Here is a tiny trained network, its code and every weight. The questions are about switching its units off for an input and a class, where a switched-off unit gives its printed mean instead of its output.

import numpy as np


def w(rows, s, z=0):
    codes = np.array(rows[::2]) - 128.0
    scale = np.full(codes.shape[1], s)
    scale[-1] = z or s
    return codes * scale


def f(y):
    return np.maximum(y, 0)


def log_softmax(a):
    a = a - a.max(-1, keepdims=True)
    return a - np.log(np.exp(a).sum(-1, keepdims=True))


def net(x, mask):
    res = np.array(x, float).reshape(1, 6) / 4 @ E
    y = f(res @ A[0][:, :-1].T + A[0][:, -1])
    res = res + np.where(mask, y, B[0][:, -1]) @ B[0][:, :-1]
    return log_softmax(res[-1] @ U[:, :-1].T + U[:, -1])


A, B = {}, {}
E = w([
[209,141,224,204,71],'x0',
[9,165,123,211,193],'x1',
[173,3,106,199,188],'x2',
[127,129,126,125,129],'x3',
[181,200,21,203,47],'x4',
[216,223,126,105,247],'x5',
],0.0054)
A[0] = w([
[118,125,115,162,136,251],'N0',
[151,105,227,187,94,78],'N1',
[150,165,99,199,108,93],'N2',
[80,102,87,56,153,80],'N3',
[124,91,116,211,158,163],'N4',
[155,152,119,119,188,32],'N5',
[137,156,55,169,91,44],'N6',
[74,225,179,82,81,50],'N7',
[157,135,48,175,113,36],'N8',
[133,87,36,99,169,132],'N9',
[208,67,112,63,101,155],'N10',
[151,141,146,167,109,85],'N11',
[113,81,138,118,80,70],'N12',
[97,84,161,113,150,88],'N13',
[104,142,207,95,190,120],'N14',
[132,100,103,94,128,70],'N15',
[92,115,122,141,78,11],'N16',
[157,147,59,144,124,72],'N17',
[166,79,83,193,167,54],'N18',
[136,81,198,98,161,82],'N19',
[174,145,208,177,142,84],'N20',
[141,42,124,140,172,76],'N21',
[114,81,182,88,161,3],'N22',
[50,146,134,246,186,69],'N23',
[195,161,153,132,240,61],'N24',
[168,58,90,164,172,26],'N25',
[62,42,142,154,59,41],'N26',
],0.014,0.0062)
B[0] = w([
[88,155,64,75,55,235],'N0',
[64,162,153,188,148,210],'N1',
[101,81,73,129,118,197],'N2',
[85,161,172,200,129,207],'N3',
[91,117,134,54,78,218],'N4',
[131,146,114,111,187,165],'N5',
[132,70,122,174,157,193],'N6',
[129,48,201,40,130,224],'N7',
[151,76,107,159,134,186],'N8',
[49,166,130,167,127,223],'N9',
[206,197,125,136,47,254],'N10',
[91,141,127,152,136,157],'N11',
[150,150,106,108,178,183],'N12',
[129,82,96,137,120,181],'N13',
[130,87,56,152,71,225],'N14',
[126,161,151,153,132,149],'N15',
[142,128,100,126,187,151],'N16',
[128,82,109,150,142,178],'N17',
[129,79,184,91,134,187],'N18',
[133,69,95,157,101,201],'N19',
[72,143,154,189,155,184],'N20',
[108,95,168,75,116,197],'N21',
[164,54,105,174,129,172],'N22',
[254,202,169,188,76,227],'N23',
[129,167,86,67,215,227],'N24',
[153,86,202,99,151,179],'N25',
[139,159,73,79,235,233],'N26',
],0.029,0.0071)
U = w([
[61,173,122,132,94,248],'0',
[90,106,94,176,109,91],'1',
[98,198,110,108,184,101],'2',
[65,138,204,84,93,98],'3',
[150,206,165,165,84,97],'4',
[2,199,176,196,121,101],'5',
],0.0072,0.016)

Each question gives the input, the list of numbers given to net, and the class t.
The units are the neurons (one row each of A and B). Each row of codes is followed by its name. A weight is (code - 128) times the scale printed after its matrix; where a second scale follows, it is the last column's (A, B and U).
mask holds one flag per neuron, in row order. A switched-off neuron (its flag False) gives its mean, the last column of its row in B, instead of its output. The means were averaged over made-up inputs and are rounded, as every weight is.
A unit's drop is (log p(t) with every unit on - log p(t) with that unit switched off) / (log p(t) with every unit on - log p(t) with every unit switched off).
The circuit of an input: a set's keep is (log p(t) with only the set's units on - log p(t) with every unit switched off) / (log p(t) with every unit on - log p(t) with every unit switched off). Starting from the 12 units with the biggest drops (on a tie, the unit counted first), units are removed one at a time, each time the one whose removal leaves the highest keep (on an exact tie, the one counted first), for as long as the keep stays at least 0.8.
circuit, biggest first: the units of the circuit, biggest drop first
most important unit: the unit with the biggest drop
top k neurons: the k neurons with the biggest drops, biggest first
drop of u: that unit's drop, to one decimal
input [6,-1,5,-4,-6,-1], class 1: top 2 neurons -> (N19, N22)
input [7,8,-7,0,6,8], class 2: circuit, biggest first -> (N24)
input [-6,3,-6,-4,-6,-1], class 1: circuit, biggest first -> (N14, N22)
input [-8,4,-4,-3,4,-3], class 5: circuit, biggest first -> (N3, N9)
input [-6,2,8,5,-5,3], class 3: top 4 neurons -> (N21, N25, N18, N4)
input [5,-4,-3,-4,7,-5], class 1: top 3 neurons -> (N6, N2, N8)
input [-4,6,7,-2,4,-1], class 3: circuit, biggest first -> (N4, N18)
input [3,3,-7,-2,-4,7], class 2: top 2 neurons -> (N24, N4)
input [7,-3,1,1,4,6], class 5: top 3 neurons -> (N20, N26, N1)
input [4,-4,8,7,-6,-7], class 3: top 4 neurons -> (N21, N25, N4, N24)
input [4,-8,3,-3,-7,-3], class 4: top 3 neurons -> (N10, N2, N6)
input [-7,-2,6,4,-8,-8], class 1: top 3 neurons -> (N22, N19, N13)
input [8,-3,-5,-3,-3,-2], class 5: top 2 neurons -> (N1, N20)
input [8,6,5,6,-1,4], class 5: top 3 neurons -> (N20, N1, N10)
input [-7,4,-2,1,-5,-2], class 5: circuit, biggest first -> (N3)
input [7,1,4,2,-5,5], class 5: top 3 neurons -> (N20, N1, N26)
input [-4,-7,0,-5,-3,7], class 2: top 4 neurons -> (N24, N23, N5, N0)
input [1,3,2,1,-3,7], class 2: top 2 neurons -> (N24, N5)
input [-4,-3,-8,0,-3,6], class 3: top 2 neurons -> (N7, N26)
input [-5,-2,-1,4,0,-5], class 2: circuit, biggest first -> (N26, N14)
input [-8,-6,7,-7,-2,1], class 5: most important unit -> N9
input [2,-5,3,7,8,0], class 1: circuit, biggest first -> (N8, N6)
input [3,4,-5,-2,2,-6], class 2: circuit, biggest first -> (N26, N16)
input [-1,-4,-7,-6,2,0], class 3: drop of N26 -> 0.0
input [-1,8,-1,-4,-5,8], class 2: drop of N5 -> 0.8
input [3,2,0,2,-1,6], class 2: drop of N24 -> 1.1
input [1,1,3,5,1,-8], class 2: circuit, biggest first -> (N26)
input [-4,-8,-1,5,-6,-7], class 4: drop of N3 -> 0.1
